Below are the code and all the weights of a small trained network. Each question names an input and a class and asks about switching units off, where a switched-off unit gives its printed mean instead of its output.

import numpy as np


def w(rows, s, z=0):
    codes = np.array(rows[::2]) - 128.0
    scale = np.full(codes.shape[1], s)
    scale[-1] = z or s
    return codes * scale


def norm(h):
    return h / np.sqrt((h * h).mean(-1, keepdims=True) + 1e-5)


def f(y):
    return y / 2 * (1 + np.tanh(0.7978845608 * (y + 0.044715 * y**3)))


def log_softmax(a):
    a = a - a.max(-1, keepdims=True)
    return a - np.log(np.exp(a).sum(-1, keepdims=True))


def net(x, mask):
    res = np.array(x, float).reshape(1, 6) / 4 @ E
    u = 0
    for l in range(4):
        y = f(norm(res) @ A[l][:, :-1].T + A[l][:, -1])
        res = res + np.where(mask[u : u + 4], y, B[l][:, -1]) @ B[l][:, :-1]
        u += 4
    return log_softmax(norm(res)[-1] @ U[:, :-1].T + U[:, -1])


A, B = {}, {}
E = w([
[140,128,124,119,130],'x0',
[129,126,130,128,130],'x1',
[125,128,128,128,126],'x2',
[93,102,63,144,253],'x3',
[178,225,92,222,121],'x4',
[131,129,128,128,129],'x5',
],0.02)
A[0] = w([
[179,73,119,2,83,43],'0.n1',
[55,20,146,31,184,29],'0.n2',
[34,30,241,80,64,85],'0.n3',
[144,97,150,67,137,255],'0.n4',
],0.025,0.0043)
B[0] = w([
[92,207,143,105,136,198],'0.n1',
[146,4,89,112,75,252],'0.n2',
[109,228,157,140,163,243],'0.n3',
[119,110,178,182,171,183],'0.n4',
],0.032,0.025)
A[1] = w([
[161,161,149,122,3,89],'1.n1',
[129,135,41,109,242,16],'1.n2',
[235,134,99,25,157,5],'1.n3',
[229,145,193,97,120,163],'1.n4',
],0.036,0.002)
B[1] = w([
[186,129,112,82,19,252],'1.n1',
[190,220,25,63,254,233],'1.n2',
[123,152,132,108,33,136],'1.n3',
[142,121,117,143,73,193],'1.n4',
],0.028,0.013)
A[2] = w([
[143,2,105,113,130,105],'2.n1',
[169,130,144,151,156,39],'2.n2',
[167,106,181,186,172,3],'2.n3',
[98,143,134,154,173,104],'2.n4',
],0.041,0.0041)
B[2] = w([
[39,2,79,192,146,252],'2.n1',
[65,139,105,82,131,133],'2.n2',
[78,152,138,118,141,126],'2.n3',
[163,179,125,109,81,168],'2.n4',
],0.031,0.026)
A[3] = w([
[192,56,133,34,3,51],'3.n1',
[253,71,219,188,32,15],'3.n2',
[167,210,136,184,173,111],'3.n3',
[156,215,211,220,185,1],'3.n4',
],0.029,0.003)
B[3] = w([
[195,135,168,193,43,249],'3.n1',
[202,148,30,137,88,217],'3.n2',
[133,68,121,95,179,242],'3.n3',
[64,105,250,153,132,237],'3.n4',
],0.024,0.016)
U = w([
[90,202,234,117,116,248],'0',
[228,167,113,145,4,106],'1',
[93,23,88,148,126,81],'2',
[191,180,52,72,220,23],'3',
],0.017,0.0017)

Each question gives the input, the list of numbers given to net, and the class t.
The units are the neurons (one row each of A and B). Each row of codes is followed by its name. A weight is (code - 128) times the scale printed after its matrix; where a second scale follows, it is the last column's (A, B and U).
mask holds one flag per neuron, layer by layer. A switched-off neuron (its flag False) gives its mean, the last column of its row in B, instead of its output. The means were averaged over made-up inputs and are rounded, as every weight is.
A unit's drop is (log p(t) with every unit on - log p(t) with that unit switched off) / (log p(t) with every unit on - log p(t) with every unit switched off).
The circuit of an input: a set's keep is (log p(t) with only the set's units on - log p(t) with every unit switched off) / (log p(t) with every unit on - log p(t) with every unit switched off). Starting from the 12 units with the biggest drops (on a tie, the unit counted first), units are removed one at a time, each time the one whose removal leaves the highest keep (on an exact tie, the one counted first), for as long as the keep stays at least 0.8.
units of the circuit, in order: the units of the circuit, biggest drop first
unit that matters most: the unit with the biggest drop
top k neurons: the k neurons with the biggest drops, biggest first
top k neurons in layer l: the k neurons of layer l with the biggest drops, biggest first
drop when u is switched off: that unit's drop, to one decimal
input [-6,-4,-6,0,2,2], class 1: units of the circuit, in order -> 0.n3, 0.n2, 2.n1
input [-7,0,-6,-3,-5,2], class 0: unit that matters most -> 0.n3
input [-5,-4,-7,0,4,0], class 1: top 2 neurons -> 0.n3, 0.n4
input [-3,0,-3,8,1,2], class 3: top 2 neurons -> 1.n2, 0.n2
input [-1,4,0,0,-7,6], class 0: top 2 neurons -> 0.n3, 0.n1
input [-8,-4,2,-3,7,-6], class 1: top 2 neurons in layer 0 -> 0.n3, 0.n2
input [-6,2,4,-1,3,-6], class 1: top 3 neurons -> 0.n3, 0.n4, 0.n2
input [-8,-7,-1,-2,8,-4], class 1: top 3 neurons -> 0.n3, 0.n4, 0.n2
input [7,-7,-7,-1,-5,-8], class 0: top 3 neurons -> 0.n3, 0.n1, 2.n1
input [-3,-4,8,-7,1,-8], class 1: top 3 neurons -> 0.n4, 1.n1, 1.n2
input [6,8,7,-2,7,1], class 1: top 2 neurons -> 0.n3, 0.n2
input [-1,-2,0,5,1,0], class 3: top 2 neurons -> 0.n2, 1.n2
input [-2,1,1,2,2,3], class 3: drop when 0.n2 is switched off -> 1.1
input [-8,3,-7,-5,1,8], class 1: unit that matters most -> 0.n4
input [0,6,-5,-4,2,-1], class 1: drop when 0.n2 is switched off -> 0.2
input [4,8,1,3,8,5], class 3: drop when 0.n2 is switched off -> 1.4
input [6,-7,-8,-2,-4,2], class 0: drop when 2.n1 is switched off -> 0.0
